In the rows, 128 means zero.
Rows near named flat spaces through zero:
bmhr: [211  81  78  70 148 103 159 147 201  52 101  66 154 143 122 151 176 109
 195 111 121  81 107]
bmhr: [ 70 167 193 181 130 117 136  93  93 153 118 125 110 128 134 124 112 144
  82 132 107 154 128]
jcms: [114   9 167  31 173  84 151 166 129  57  88  52 164  71  91  82 162 160
 130 107 108 106  79]
cnhc: [129 171 107  90  70 102 138 121 189 114 148 202  82 112 123 132 129 114
 130 112 154 135 123]
cnhc: [187 147 122 117 127 171 160 108 115 121 104  88  92  78 138 143  17 110
 154 137  84  78 114]
jcms: [125 141 139 116 124 135 107  62 158 137 176 149 123 165 100 124 191 100
  72 112 165 134 120]
gmds: [ 89 113 156 139 133  88 120 202  61 148  95 141 152  87 125  80 112 196
 125 149 112 155 163]
cnhc: [197 129 120 106  92 177  93 133  55 132 137 103 135  70 152  98  47 158
 130 134 123 107 129]
jcms: [ 75 185 115 124 119  49 174 119 186 132 110 215 105 106 108 122 121 158
 132 108 135 199 168]
jcms: [116 116 106 105 109 109 134 166  96 112 102 143 145  57 161 106  52 192
 168 110 122 183 140]
cnhc: [164 221 123 173 125 118 134  68 129 169 136 158 117 144 112 126 113 136
  99 136 126 147 186]
gmds: [123 149 157 135 141  67 199  96 177  66  67  69 116 118 145 157 121 142
 158 100  81 138 101]
jcms: [156 143 117 130 120 130 123 176 100 155 118 151 120 106 115 109  96 140
 137 160 117 101 163]
cnhc: [140 185 112 148 172 148 161  58 157 182 138 165  96 135  77 139  83  90
 102 142 117 121 172]
jcms: [166 173  99 113 104 134 128  74 144 130 147 154 120 109 131 125  91 136
 124 107 143 154 145]
bmhr: [ 85 153 179 170 119 140 115  96 105 152 143 129 109 150 133 132 141 117
  80 134 126 132 114]
bmhr: [ 87 149 143 169 124 110 123 122 111 140 123 140 140 140 149 129 134 155
 120 122 130 177 141]
gmds: [125 128 120 116 119 141 106 121 114 146 152 156 132 118 120 109 123 135
 109 126 149 143 139]
jcms: [121  93 153  86 157  98 149 110 165  98 122 102 131 130  88 116 181 117
 107 115 126 109 105]
gmds: [116 127 173  88 133 122 135  77 113 128 134 124 115  79  94  89 104 144
  73 113 123 133 116]
bmhr: [116 144 107 142 142 109 136 127  99 145 109 148 156  93 137 108  75 184
 142 118 123 195 174]
bmhr: [145 129 140 110 129 152 122 118 115 146 141 132 109 110 102 113 107 112
 102 141 125  94 127]
bmhr: [107 125 116 141 161  96 194 118 153  85  65  83 137 100 164 161  65 154
 192 100  84 172 118]
jcms: [103 142 133 171 134 145 137  71 162 114 138 101 123 183 161 180 154  92
 130 107 130 146  95]
cnhc: [102 116 147 129 129 100 165 154 160  92  94 105 107 130 141 154 137 115
 157 126 102 110  95]
gmds: [ 96 139 135 133 119  94 140 110 123 110 111 129 143 103 154 122 108 175
 135  98 126 194 130]
cnhc: [151 139 137 109 131 150 179 129 136 117  92 104  72  74 124 146  27 100
 154 142  77  69 103]
gmds: [244 154  85  93 137 134 119  82 162 129 153 120 144 149  80 114 166 109
 115 131 146  85 165]
bmhr: [214 108 101  87 158 183 122  59 137 121 153  77 141 127 101 128 112  94
 117 119 131  85 119]
bmhr: [151 112  52 128 128 144  97 127 132 127 153 145 182 149 158 136 138 148
 166 105 168 188 155]
cnhc: [106 153 172 134  90  84 126 176 100 132 108 152 109 101 126  98 132 164
 110 145 116 123 137]
gmds: [ 72 110  89 182 105 189  90 135 120 136 162 143 140 178 210 186 121 102
 166 113 160 179  96]
jcms: [173 100 132  98 148 130 145 145 124 106 103  79 132 106 112 120 114 125
 144 138 102  78 118]
gmds: [116  90 149 133 140 180  92 156  75 164 149 121 127 131 115 113 125 107
 100 159 130  87 118]
cnhc: [ 85  58 139  97 103 104 109 196 132  79 124 115 148 130 157 125 188 142
 150 113 145 135  80]
gmds: [117 100 180 142 158 117 141 163  81 125  87  70 137 110 120 111 120 147
 121 151  85  95 121]
[138  84 136 169 154 198  98 131  83 136 137  55 151 171 159 156 134  96
 134 145 118  91  97]  gmds
[237 163 107  86 141  95 138  56 152 109 129 102 159 116  83  93 149 157
 108 108 133 127 171]  gmds
[122 135 165 125 130 122 145 126 126 128 115 117 101 115 110 123 120 117
 108 140 107  95 115]  bmhr
[120  97 126 147 107 179  74 157  60 144 150 115 153 128 171 122 111 142
 129 135 143 138 115]  jcms
[ 83 134 125 133 177 126 142 103 158 176 146 182 115 150  70 124 148  97
  92 139 140 137 159]  cnhc
[ 66 123 129 163 124 118 135 141 125 119 114 132 135 136 173 152 118 144
 154 113 126 180 115]  jcms
[151 151 125 173 155 128 180 129 162 112  83  77 105 158 143 184 108  91
 175 145  79  83 119]  jcms
[ 82 103  98 140  97 192 103 142 150 130 168 157 101 163 177 183 123  66
 155 123 158 125  75]  bmhr
[136 164 118 155 135 117 164 113 161 123 106 123 108 142 136 161 109 112
 153 130 106 123 134]  jcms
[149 113 111 119 126 180  76 110  91 162 176 143 147 135 119 107 130 121
  97 133 161 128 139]  gmds
[102  70 137 122 152 132 133 157 128 103 112  87 144 136 140 140 147 120
 149 125 118 118  95]  cnhc
[158 200 152 164  83  90 138 127 115 119 103 122 113 122 153 127 117 162
 129 133 107 131 146]  cnhc
[174 114  63 109 143 126 119 124 132 120 131 128 180 123 135 120 122 160
 164 109 148 170 164]  bmhr
[111 134 140 155 125 182 103  74 116 148 166 121 118 159 144 149 128  93
  97 123 143 130 102]  bmhr
[117 116 109 104 135 135 144 118 170 120 136 146 110 129 117 144 125  97
 138 119 135 122 112]  cnhc
[ 79 157  91 104  80 140 130 115 203 137 175 234  67 137 130 160 124  74
 131 112 172 146 108]  gmds
[ 62 109 165 136 126 131 138 157 115 132 116 134  99 113 136 134 108 118
 123 137 112 121  98]  gmds
[ 97 124 111 118 100  73 131 228 133 125 105 187 127 108 133 111 141 163
 164 142 134 145 153]  bmhr
[137 115 118  95 115 124 118 137 107 122 130 138 141  86 129 100 100 161
 130 117 136 149 134]  jcms
[ 82 146 161 168 132 148 134  88 112 142 129 118 110 134 148 147 100 119
 108 123 115 148 109]  bmhr

Rows near named flat spaces through zero:
cr_rh: [ 98 126 104 148 136  85 150 155 108 149  92 157  66 134 117 131 112 131
 143 142 187 111 174]
cr_rh: [108 117 114 100 154  72  97 169 164 133 163  86 158 133  80 105 208 125
 165 149 132 137 150]
zs_sg: [122 142 165 141 117 123 120 144 122 127 131 135  97 146  96 104 144 146
 139 140 138 157 124]
fc_gb: [128 111 168 144 135 136  79 160 159  89 144 100 161 108 107  83 182 112
 145 125  73 133  77]
zs_sg: [128 129  70  93 159 114 128 108 132 133 148 107 186 121 119 162 123  97
 111 131 135 119 143]
pm_lf: [143 115 102  78 129 120 134  76 155 152 134  99 145 165 182 157 117 114
 101 125  65 118 108]
pm_lf: [ 77 149 111 129  92 133 146  85 124 110  70  83  96 163 191 124 119  76
 109 165 229 143 141]
cr_rh: [127 119 105 113 158 118 131 147 115 157 114 164  90 154 150  94 123 160
 150 103 117 153 185]
zs_sg: [141 132 124 116  97 120 130 133 157 141 147 126 129 154 136 113 154 138
 133 133 147 143 157]
pm_lf: [141 113 120 126 116  99 148 158 140 156 147 143 120 110 120 144 147 169
 156 124 138  94 164]
pm_lf: [136 135 129 103 170 165 110 101 102 131 117 145 120 164 155  94  99 135
 115  97  66 186 124]
fc_gb: [ 84 125  98 166 164 116 122 155 102  85 103 110 162  54  86 151 125  76
 135 146 199  84 123]
pm_lf: [120 141 154 122  89 135 156 119 122 122 149  80 155  84 123 173 161 159
 151 151 193 102 125]
cr_rh: [127 130 131 134 147 130 122 119 115 123 123 135 128 126 111 139 105 114
 112 127 103 126 101]
cr_rh: [112 134 140 135 121 142 144 114 107 113 117 103 138  94 134 158 124 129
 132 139 161 107 111]
fc_gb: [138 129 146 174  91 201 107 165 139  76 115 146 148 100 171  41 156 126
 150  97 183 163 167]
fc_gb: [144 107  90 100 161 103  89 136 177 123 165 106 195 134 108 121 158  84
 115 124  65 122 113]
zs_sg: [ 99 122 220 194 147 130 101 179  91  99  90 154  52 106  78  81 133 151
 160 130  88 136  65]
cr_rh: [138 137 105 118 160 119 143 119  96 157 128 171 108 142 107 150  80 144
 114 116 114 137 148]
cr_rh: [115 130 137 138  82 109 131 140 161 113 141  86 147 111 117 138 175 113
 140 162 189 103 125]
pm_lf: [158 141 149 177  91 155 126 136 135  94 155 147 171  81  75 154 110 103
  99 134 146 100  86]
zs_sg: [135 146 161 130 113 122 115 151 134 133 155 138 112 152  84  95 159 156
 143 136 139 171 140]
cr_rh: [ 80 106 116 133 149  65 104 188 153 127 109 104  99 135 113  78 197 118
 178 149 161 125 165]
zs_sg: [139 157 106  81 110 154 156  58 116 142 144  99 161 150 159 176 102 127
  95 136 158 149 137]
zs_sg: [156 152 146 138  95 130 132 158 133 147 160 175 103 158  89  93 141 171
 138 124 165 175 180]
fc_gb: [151 133 100 127  85 165 150 120 141 128 131 141 149 124 183 119 124 136
 125 110 186 132 186]
pm_lf: [ 67 126 117 116 138  91 124 126 130 124  85  78  91 156 154 109 160 100
 147 162 179 137 141]
fc_gb: [139 132  88 112 143 126 130 123 127 148 126 159 120 161 142 113 106 124
 115 112 128 153 172]
pm_lf: [142 153 154 172  96 173 148 151  92 111 133 169 124  85 102 122 112 164
 140 117 205 139 159]
pm_lf: [140 116  94 100 138 121 135 109 138 159 115 148 105 173 180 119 105 130
 116 109  90 137 155]
cr_rh: [143 123 145 149  90 172 136 116 133 118 101 148 104 136 195 101 108 132
 120 107 124 132 128]
fc_gb: [119 111 106 129 118 115 144 142 139 129 123 111 142  94 150 146 147 131
 149 131 164  85 153]
zs_sg: [ 77 112 126 127 142 103 124 102 130 109  79  69 113 126 162 150 129  75
 121 159 121  90  73]
zs_sg: [186  99  67  90 123 145 130 132 178 144 178 134 214 106 176 134 148 140
 130  84  91 101 178]
fc_gb: [144  96 151 120  98 126 106 148 191 110 164  75 185  97 147 118 204 130
 154 128  84  92  96]
fc_gb: [134 130 108 130  92 142 154 115 137 118 136 106 169  89 151 167 130 120
 124 135 188  90 142]
[146 125 115 125 164 141 119 140 113 125 150 148 166  98  99 134 117 137
 129 105  99 128 131]  zs_sg
[166 148 153 132 109 175 144 120 102 137 149 170 126 125 126 126 102 178
 125 101 126 158 144]  zs_sg
[120 119 110 121 176  68  87 161 152 135 148 133 130 157  55 108 150  95
 125 143  80 140 115]  cr_rh
[ 99 103  97 134 140  92 122 135 149 121  98 104 124 123 149 133 136  82
 128 143 131  86 119]  zs_sg
[110 135 170 105 183 145 103 137  89 118 141 103 139 112  97 104 161 172
 167 117  89 175 111]  pm_lf
[113 150 160 135 147 120 128 103  93 123 125 121 112 131  71 166  96 116
 104 153 112 133  66]  fc_gb
[130 133 156 134 124 190 140  88  94 103 109 113 145  92 171 150  97 135
 118 112 114 121  86]  cr_rh
[119 129  87 105 163 133 136  91 108 124 122 107 169 108 138 176  95  97
 104 128 125 108 115]  zs_sg
[103 137 146 131 138 117 122 121 114 120 114 109 111 135 109 131 130 116
 127 148 134 137 102]  zs_sg
[129 130 168  91 130 132 146 128 110 140 173  78 164  80 110 167 181 206
 179 131 128 118 125]  pm_lf
[152 157 111 131 122 121 163  93  97 150 148 163 132 125  72 210  56 123
  79 142 147 108 114]  cr_rh
[188 135 142 137 100 171 139 113 131 125 173 158 179  95 110 166  97 147
 100 105  94 110 102]  pm_lf
[ 57 147 155 111 130  84 117  90 126 113  95  41  95 171 115 142 155  78
 120 197 160 144  68]  zs_sg
[ 83 150 138 105 179  77  88 137 123 115 151  74 147 148  29 124 175  95
 135 175 136 169  96]  zs_sg
[135 131 137 123 114 135 124 102 143 112 145  95 168 116 120 160 130 101
 105 143 112 109  79]  pm_lf
[112 163  70  59 145 138 158  25 101 137 134  64 188 145 153 218  83  84
  74 154 170 137 119]  zs_sg
[143 141 144 126 131 156 127  92 114 112 145 115 168 107 108 170 101 114
  97 130  98 121  71]  cr_rh
[117 138 115 130 148 118 129 116 111 122 127 123 140 118  95 158 106 103
 110 142 138 119 109]  fc_gb
[109 131 208 149 142 148 107 132  99 103 114 112 100 114 105 110 139 149
 146 132  78 145  56]  zs_sg

Rows near named flat spaces through zero:
qtgh: [ 94  88 166 102  59 134 101 101 179 104  92  62 118  97 219 226 102  82
  19 187 108  34 176]
jrfg: [116 151 156  83 110 124  87 169 124 162 117 153 116 112 114 104  98 106
 102 140 107 136 127]
jrfg: [118 103 187  87  80 113  65 144 158 159 117  95 142 104 182 129  75 155
  96 156 121 114 126]
njfl: [145 108 122 149  75 113 151 111 160 169 134 126 154 137 196 194 146 176
 182 143 113  80 123]
qtgh: [111 123 117 185 100  81 169 109 166 114 145 102 179 149 125 173 159 107
 136 147 144 106 121]
qtgh: [179 143 109  91 149 130 109 149  86 136  99 169  57  93  97  73 128 132
 115 122 113 162 130]
jrfg: [148 125 137 122 120 145 130  97 133 131 147 100 129 138 188 177 134 172
 142 111 104 122 107]
jrfg: [ 83  95 138 114 143 168  88 156 163 133 103 111 148 127 149 141 105 107
 113 126 166  93 214]
rzgq: [156  78  91 160 126 101 142 111 154 106 100 110  85 111  94 124 177 130
 130 127 158 104 164]
rpbr: [110 137 128 129 123 140 151 101 117  92 131 120 101 130 110 147 140  85
  85 136 105 109 112]
njfl: [147 141 108 154 134  84 133 143 151 133 133 120 153 134 112 141 158 119
 138 119 148 151 144]
rzgq: [134  96 105 122 135 137 111 131 160 112  92 107  80 110 116 155 161  96
  91 120 144  93 202]
hhbd: [176 156 120  79 132 132  85 175 120 177  99 157 119 100 189 145 107 142
 121 129 114 147 173]
njfl: [148 176 101 148 161 115 152 131 121 117 150 129 157 148 130 161 156 110
 134 104 128 167 129]
rpbr: [157  85 115 141 119 118 126 129 129 140  96 132 145 104 183 113 102 176
 154 159 164 114 159]
rzgq: [141 166 149 102 106 129 127 120 109 139 142 129 138 126 183 163 105 134
 106 141  84 137  89]
hhbd: [133 120 140 140 120  72  98 147 176 139 140  94 134 132  78 118 159 127
 128 106 146 154 128]
hhbd: [109 144 105 132 182 190 164 110  74  91 135 160 107 144  95  98 127 109
 138 108 127 137 121]
njfl: [178 177  85 168 171  76 166 135  83  94 127 145 176 119 132 102 120 113
 118 147 161 204 120]
jrfg: [149 191 107 105 139 138 144 149  92 152 137 186  93 134  94 129 152 103
 139 109  81 152 105]
hhbd: [134 109 115 146 149 101 114 147 150 129 125 122 121 130  64  86 155 131
 149 103 164 151 147]
jrfg: [129 141 121 119 119 116 122 155 130 149 114 154 123 119 113 122 129 107
 125 138 125 125 145]
qtgh: [139 117 138  96  74 155 118 115 158 169 120 121 102 123 212 222 140 150
 130 133  77  60 144]
hhbd: [153 139 124 110 105 112 115 136 143 140 110 121 115 109 169 177 134 113
  93 143 109 114 153]
qtgh: [172 126  86 142 141 145 158 115 120 147 128 151 112 136 155 157 165 171
 188 104 121 122 139]
njfl: [116 112 145  99 132 154  89 134 162 144 137 104  86 138 101 144 158 134
 131  80 112 116 144]
rpbr: [122 107 115 172 100  81 167 119 121 110 111 143 147 114 103  91 119 112
 127 183 155 112 113]
njfl: [151 212  89 146 204 104 147 147 102  86 153 130 147 148  73 132 165  62
  94  87 137 218 133]
rzgq: [ 88 141 135 121 124 132 112 140 168 109 121  95 140 133 132 193 139  50
  60 132 128  99 184]
rzgq: [127 116 105 144 155 110 121 155 124  99  85 130 156 100 132  99  98  87
  86 166 187 137 198]
jrfg: [183 159 113  95 157 139 118 135  83 131 120 154  82 109 132 104 127 146
 121 110 104 174 115]
qtgh: [107 122 150 109 115 111 103 133 129  89  97 104 111  94 119 114  95  66
  29 171 134 119 148]
rpbr: [125 133 117 127 130 128 117 167 147 176 127 159 140 139 108 124 143 135
 178 110 137 126 156]
hhbd: [173 135 131 105 110 114 112 141 112 162 114 147 122 105 175 122 106 169
 139 143 113 142 118]
rzgq: [147 113 121 191 122  86 182  59 131  70 160  69 168 143 156 157 147 156
 128 138 143 141  73]
qtgh: [ 94 133 170 110 144 123  90 151 118 125 143 123 142 130  75  51  88 124
 115 121 142 171  97]
hhbd: [155 134 114 129 112  96 130 121 147 115 116 109  95 113 122 165 164 100
  87 132 114 121 139]
rpbr: [134  86 114 161 134 106 124 126 160 109 106  91 169 118 167 142 120 138
 122 147 185 117 184]
njfl: [ 36 118 163 117  95 180 139 121 132 129 133 142 141 146 123 142  96  83
 114 156 107  57 122]
rzgq: [179 137 116 102  75  92 124 144 125 173  99 168  69  93 129 135 147 132
 124 153  85 109 118]
qtgh: [109 128 108 150 172 148 148 119 108  75 118 120 152 129 128 118 112  91
  98 138 165 137 161]
hhbd: [100  87 124 168 145 154 172  94  92 103 141 149 139 144  89  49 110 169
 191 134 159 123  83]
qtgh: [132 119 113  88 185 228 115 119  87 106 101 138 100 117 197 140  92 139
 112 113 132 115 189]
njfl: [108 134 131 134  95 110 140 130 145 134 128 134 125 130 108 149 143  93
 114 145 112  99 123]
jrfg: [172 147 104 102 173 167 122 125  95 123 123 140  91 122 152 134 136 149
 131  94 115 157 143]
rzgq: [159 113  90 170  81  35 154 133 164 111  84 120 118  92 107 152 167  71
  77 186 150  99 166]
njfl: [131 116 131 133  86  90 139 127 119 124 102 145 112  99 112  99 112 109
  99 181 125 108 111]
rzgq: [116 157 124 148 133  84 133 149 121  87 101 114 206 105 175 143  74  55
  41 197 169 145 173]
rpbr: [144 120 140 134 132  98 111 146 121 142 127 130 164 118 137  76  94 167
 150 140 158 166 115]
rpbr: [ 99 113 100 167 118 109 155 139 158 122 111 138 144 134  90 141 155  77
 129 148 158  89 174]
rpbr: [130 114 129 170  99  68 164 111 107 101 121 135 153 111 104  70 103 126
 119 187 151 136  78]
jrfg: [112 109 158 114 161 142  99 119 102  85 128 101 118 116 100  53  85 135
  92 124 152 166 108]
rpbr: [114 127 132 140 102 126 182  63  80  49 121 120  85 108 113 120 115  78
  47 183  97 100  66]
hhbd: [160 180 151  72 113 149 108 139  89 165 132 154 134 115 221 159  80 157
 116 141  72 148  97]
[144 116  85 147 177 177 158 106 106  96 115 131 131 133 170 150 134 139
 144 116 154 120 175]  qtgh
[149 138 137 104 118 139 124 142  95 179 138 181 105 128 114  75 116 185
 193 116  99 146  76]  rzgq
[171 131  93 158 128  83 155 127 124 132 126 146 113 124  90 109 168 140
 158 124 135 149 114]  qtgh
[134 136 128 157 107  85 149 113 149 128 154 110 144 144 110 149 161 131
 141 123 120 134  91]  rpbr
[131 100  90 178 189 178 180  61 120  62 153  85 137 163 148 162 166 158
 162  83 158 126 137]  jrfg
[132 132 153 106 160 144  94 117 122  95 138  79 137 125 163 131 100 138
  84 111 135 165 128]  rpbr
[130 142 148 100 133 158 132  86  91  83 137 106  87 120 145 136 111 117
  69 130  88 134  84]  rpbr
[150 136 132 100 110 136 118 132 119 158 124 149  91 119 137 132 133 148
 139 123  93 122 112]  rzgq
[163 136 133  86 137 162 109 127  92 141 116 144  98 108 181 122  98 166
 125 126 103 141 122]  rzgq
[104 113  94 158 115 113 148 167 153 162 102 177 144 131  83 116 149  96
 171 147 160  88 184]  rpbr
[149 146 135  84 127 172 115 123 110 157 138 146  82 131 154 150 136 160
 147  97  77 125 108]  rpbr
[197 100 125 107  69  85 110 114 157 164 110 117  44  96 134 153 177 173
 132 125  85 103 109]  njfl
[ 70 166 175  96 119 163 118 129 118 138 170 134 130 158  98 130 113 103
 119 108  79 129  71]  jrfg
[110  59 151 125 139 110  65 162 162 133  98 103 127 105  80  39 100 150
 130 128 197 138 174]  njfl
[164 206 131  72 151 121  82 167 131 146 136 123 102 123 134 178 150  86
  71  88  82 181 145]  hhbd
[151 133 101 118 147 164 149 121  82 121 107 167 100 114 151 116 116 135
 134 138 121 122 138]  hhbd
[ 87 163 123 114 125 131 124 181 130 158 118 183 127 133  64 112 132  57
 122 135 120 116 155]  jrfg
[111 152 129 116 104 106 114 149 160 119 105 111 135 113 146 193 131  45
  45 159 119 100 180]  rzgq
[198 140  77 138 105 108 164 122 128 167 120 166  85 123 144 175 191 158
 180 118  94 112 127]  qtgh
[192 206 144  76 133 119 115 126  71 143 157 146  94 119 151 127 120 155
 109 106  55 203  43]  hhbd
[131 120 136 113  73 107 123 123 161 151 123 125  74 120 105 165 169 112
 114 131  85  84 115]  njfl
[182 139 100 163  44  51 186 106 139 156 119 149 133 112 176 193 162 137
 142 186  91  89  91]  njfl
[ 87 116 135 143 143 150 135 126 131 118 140 126 152 148 106 111 120 122
 146 120 148 121 131]  hhbd
[124 149 129 142 149 113 145 105 120  91 162 108 105 148  53 110 166 107
 115  94 115 164  76]  hhbd
[120 139 140 140 143 106 114 130 153 114 151  88 160 144 118 142 139 119
 115 106 142 158 126]  rpbr
[ 91 123 133 113 176 177 100 144 131 102 117 109 146 132 140 130 101  96
  95 114 160 130 192]  rzgq
[145  96 152  87 149 166  71 126 132 123 111  87 118 107 200 131  88 173
 103 115 141 135 165]  jrfg
[170 149 135 105 119 105 109 139 116 152 130 135 117 114 146 121 122 157
 130 125 107 161 102]  hhbd
[182 115 122 128 123 131 144  79 107 111 134 106  98 118 180 147 136 187
 135 123 105 135  88]  rzgq
[ 90 177 133 106 137 187 143 113 133 129 168 128 112 171 124 210 167  86
 122  81  67 105 116]  njfl

Rows near named flat spaces through zero (a row that begins with a name and a colon came from that space):
jb_cq: [132 159 145 117 154 113 102  92 127 119 113 135 147 120 126 110 130 148
 115 142 125 127 159]
jb_cq: [106 157 137 109  90 100  96 121 120 120  92 107 141 131 192 138 147  81
 126 151  90 181 104]
gl_qm: [138 153 130 130 175 127  81 118 113 111 144 119 175 115 115 112 115 165
 122 111 126 125 163]
hl_dh: [126 137  99 100 110  99 105 119  98 134 105 120  88 112 175 140 107 163
 133 170 114 112  63]
gl_qm: [150 110 153 135 165 145 147 143 169 133 148 135 159 137  87 103 141 111
  96 152 129  76 148]
cj_tq: [151  73 154 120 141 144 193 147 155 139 122 161  86 133  87  94 134 121
 121 129 164  88 152]
jb_cq: [158  67  68 166 103  95 156 113 128 131 122  62 125 121 183 136 116 127
  93 114 115 149 126]
gl_qm: [126  74 126 133 145 157 169 133 145 135 167 146 124 139  79 159 122 144
 100 123 146  72 115]
gl_qm: [148 187 129 128 143  98  57 138 112 111 104  93 172 108 168  80 128 123
 144 135  99 169 153]
hl_dh: [123 109  93 168 106 140 149 130 126 127 153 115 121 126 102 170 123 145
 140  86 136 142 127]
hl_dh: [123 135 172  98 154 135  90 162 132 109 129 129 180 131 129 110 143  91
 114 135 108 133 138]
hl_dh: [114 171 159 118  47  94 164 110 169 143  47 148  66 133 155 123 182  54
 145 201 105 162 101]
cj_tq: [133 160 139 132 126 109 126  89 142 119 100 148 111 108  91 132 144 160
 127 153 127 118 147]
gl_qm: [120 131 105 132 101 107 106 127 122 129 122  82 156 136 198 143 131  90
 111 141  91 163  97]
jb_cq: [150  68  68 167  99 135 119 220 101 105 159  72 128  98 117 165 108 146
 161  61 119 153  93]
hl_dh: [127 139 130 123  78  85 118 118 126 108  68 113 102 103 153 140 152 115
 135 142 103 178 123]
gl_qm: [123 120 118 127 156 128  93 120 119 117 157  99 190 133 147 146 118 132
  90 123 106 123 126]
cj_tq: [134 136 102 151 117 111 164  57 128 140 110 144  76 118 112 137 119 183
 131 126 155 123 152]
cj_tq: [ 96  25 170  71 118 138 146 164 106 103 124 125 143 149 175 151 135  62
  88  76 128 173 129]
jb_cq: [138  94 123 153 112 125 174 113 158 127 124 130 111 123  90 150 145 130
 107 129 133 114 140]
hl_dh: [ 64  37 139  38  68 104 119 136  80  94  98 129  93 123 190 242 131 117
  79 141  92 144  16]
gl_qm: [140  44  81 125 129 134 101 217 119 115 180  59 179 123 158 180 109 116
  84 142  79  83  27]
cj_tq: [122 127 147 107 126 120 110 139 125 114 114 128 139 123 135 132 138 115
 121 136 114 138 123]
jb_cq: [132 152 122 143 115 136 130 149 120 136 125 127 114 131 137 101 125 113
 173 102 141 162 143]
gl_qm: [ 95 197 186  75 102 105  97 104 101 117  56 168  96 126 171  92 148  96
 174 128 132 208 159]
hl_dh: [121 126 132 119 118 118  83 162 113  96 124 104 162 110 134 153 137 119
 128 113  97 160 115]
jb_cq: [133 167 133 110 173 131  73 134  96 121 139 131 154 119 137  93 103 162
 148 116 134 127 145]
jb_cq: [117 115 127 145  81 143 139 189 135 114 131 129 111 118  88 168 149 104
 165 102 120 153 101]
gl_qm: [107 119  82 171  79 125 189  58 136 157 133 122  88 151 149 175 125 128
 121 115 142 149 121]
cj_tq: [102 158  90 167 117 130 115  72 111 128 155 111 153 136 134 176 118 154
 129  87 126 165 143]
cj_tq: [135 128 179  76 124 111 101 180 128 106  80 140 120 109 136  95 151  95
 137 159 110 136 117]
cj_tq: [108 132 141 137 146 143 104 120 145 111 162 120 198 137  98 172 145 116
  89 128 102 118 131]
hl_dh: [121 143 140 108 138 137 103 154 127 130 138 130 147 135 137 124 128 112
 129 152 114 110  98]
jb_cq: [100 167 135  74 139 122  66 132  87 138 126 117 155 149 226 107 106 100
 131 155 105 146  82]
hl_dh: [133  66 107 142 160 141 159  94 109 123 159 129 125 128 107 143  99 182
 104  64 167 119 173]
cj_tq: [111 142 154  77  97  89  82 137  93  98  66 124 113 105 182 126 139 112
 143 132 104 190 116]
[126 138 133 104 154 113  60 136 103  94 129 113 171 101 125 147 122 164
 112 132 100 124 118]  jb_cq
[126 145 135 135 117 134 127 143 129 125 123 136 121 125 112 124 136 120
 154 115 132 146 137]  jb_cq
[120 150 119 114 134 109  63 131  96 109 126  93 173 119 180 132 118 128
 123 121  97 164 119]  gl_qm
[ 95 154 140 131 131 141  70 143 121 103 158 105 212 138 131 170 143  95
 116 104  90 166 125]  cj_tq
[129 166 133 179 162 184 110 179 164 134 204 122 211 151  60 128 140  97
 142 108 120 106 145]  cj_tq
[116  94 134 143 150 168 142 148 134 124 180 132 166 147  89 152 125 119
 116  80 141 120 147]  hl_dh
[127  84 117 123 140 154 113 192 114 107 170 127 139 111  74 175 116 163
 131 105 125  89  85]  jb_cq
[118 151 103 177 150 129 138  27 162 129 165 132 167 129  59 198 136 190
  69 148 120  76 148]  cj_tq
[106 117 152  45 118 103 122 111 109 139  85 154  82 135 195 129 122 120
 101 208 115  93  52]  hl_dh
[139  33 173  70 141 109 179 112 151 117  91 157  92 122 115 132 144 128
  54 175 134  69 122]  cj_tq
[112 151 107 165 113 132 141  77 119 129 135 133 119 130 111 154 125 154
 147  79 148 168 168]  cj_tq
[129 112 118 119 130 133 115 155 107 118 137 129 116 114 116 142 114 157
 142 113 132 119 106]  gl_qm
[117 153 137 125 110 125 108 143 109 117 111 128 125 123 140 120 133 113
 165  96 129 182 144]  cj_tq
[102 166 168 131  77 135 121 165 147 104 102 156 117 115  69 163 177  91
 172 122 112 171 125]  jb_cq
[162 133 124 145 139  93 135  81 125 119  88 120 111 103 131  84 126 163
 126 110 145 156 202]  hl_dh
[112  83 147 118 121 148 153 147 154 114 147 155 123 124  53 195 149 136
  99 146 121  75  90]  jb_cq
[111 166 182 120 132 150 142 120 157 124 119 190 114 130  47 133 160 125
 145 142 143 110 153]  jb_cq
[102 129 176  82  90 139 172 139 117 131  81 207  25 125  95 123 141 127
 187 120 172 142 124]  gl_qm
[130 148 107 146 140 159 165 119 144 175 164 151 101 156 116 113 109 137
 144 155 155  71 102]  hl_dh
